Below is a small trained network, with its code and all its weights. Each question gives an input and a class and asks what happens when units are switched off, that is, made to give their printed mean instead of their output.

import numpy as np


def w(rows, s, z=0):
    codes = np.array(rows[::2]) - 128.0
    scale = np.full(codes.shape[1], s)
    scale[-1] = z or s
    return codes * scale


def f(y):
    return y / 2 * (1 + np.tanh(0.7978845608 * (y + 0.044715 * y**3)))


def log_softmax(a):
    a = a - a.max(-1, keepdims=True)
    return a - np.log(np.exp(a).sum(-1, keepdims=True))


def net(x, mask):
    res = np.array(x, float).reshape(1, 6) / 4 @ E
    y = f(res @ A[0][:, :-1].T + A[0][:, -1])
    res = res + np.where(mask, y, B[0][:, -1]) @ B[0][:, :-1]
    return log_softmax(res[-1] @ U[:, :-1].T + U[:, -1])


A, B = {}, {}
E = w([
[142,78,92,107,146],'x0',
[203,118,66,159,65],'x1',
[91,78,172,111,103],'x2',
[148,51,119,255,208],'x3',
[112,96,188,53,101],'x4',
[90,145,190,196,138],'x5',
],0.0099)
A[0] = w([
[172,134,102,161,115,225],'N1',
[38,104,157,109,155,152],'N2',
[108,151,167,92,63,101],'N3',
[60,136,143,177,62,135],'N4',
[105,194,85,70,93,212],'N5',
[153,183,125,175,163,185],'N6',
[108,167,142,123,87,137],'N7',
[131,156,141,131,134,80],'N8',
[7,172,190,108,131,201],'N9',
[95,166,188,150,114,253],'N10',
],0.015,0.0067)
B[0] = w([
[45,45,47,114,114,206],'N1',
[95,1,63,121,128,193],'N2',
[150,141,136,163,153,207],'N3',
[37,185,113,44,57,167],'N4',
[81,88,76,147,65,252],'N5',
[97,112,75,232,118,202],'N6',
[175,220,93,144,84,174],'N7',
[207,206,138,178,141,126],'N8',
[70,95,95,187,131,243],'N9',
[87,88,117,188,59,212],'N10',
],0.0091,0.013)
U = w([
[197,254,226,45,132,1],'0',
[124,79,67,226,246,192],'1',
[240,193,182,69,183,1],'2',
[79,231,117,165,53,96],'3',
[35,94,4,36,101,221],'4',
[105,74,88,37,101,103],'5',
[156,247,151,38,186,1],'6',
],0.0089,0.0075)

Each question gives the input, the list of numbers given to net, and the class t.
The units are the neurons (one row each of A and B). Each row of codes is followed by its name. A weight is (code - 128) times the scale printed after its matrix; where a second scale follows, it is the last column's (A, B and U).
mask holds one flag per neuron, in row order. A switched-off neuron (its flag False) gives its mean, the last column of its row in B, instead of its output. The means were averaged over made-up inputs and are rounded, as every weight is.
A unit's drop is (log p(t) with every unit on - log p(t) with that unit switched off) / (log p(t) with every unit on - log p(t) with every unit switched off).
The circuit of an input: a set's keep is (log p(t) with only the set's units on - log p(t) with every unit switched off) / (log p(t) with every unit on - log p(t) with every unit switched off). Starting from all 10 units, units are removed one at a time, each time the one whose removal leaves the highest keep (on an exact tie, the one counted first), for as long as the keep stays at least 0.8.
units of the circuit, in order: the units of the circuit, biggest drop first
unit that matters most: the unit with the biggest drop
k most important neurons: the k neurons with the biggest drops, biggest first
drop of u: that unit's drop, to one decimal
input [6,-7,-6,-5,-3,7], class 1: unit that matters most	N1
input [-6,6,8,-2,2,0], class 3: units of the circuit, in order	(N2, N1)
input [-5,5,4,5,4,-1], class 5: units of the circuit, in order	(N9, N5, N6)
input [-8,8,5,-7,5,-6], class 3: units of the circuit, in order	(N7, N3)
input [-6,8,6,-8,7,-1], class 3: units of the circuit, in order	(N7, N3)
input [2,-4,-2,2,-5,-5], class 1: 2 most important neurons	(N4, N5)
input [-8,2,7,-8,4,1], class 3: 4 most important neurons	(N7, N3, N1, N10)
input [2,1,6,6,1,8], class 4: 3 most important neurons	(N4, N3, N2)
input [-7,-3,2,-8,-7,2], class 3: 2 most important neurons	(N7, N1)
input [1,-4,7,1,-6,8], class 4: drop of N4	2.0
input [-5,8,8,-2,6,7], class 3: drop of N3	0.1
input [-4,1,-4,-7,4,-3], class 3: drop of N2	0.3
input [-2,-2,1,-3,-3,1], class 3: drop of N7	0.2
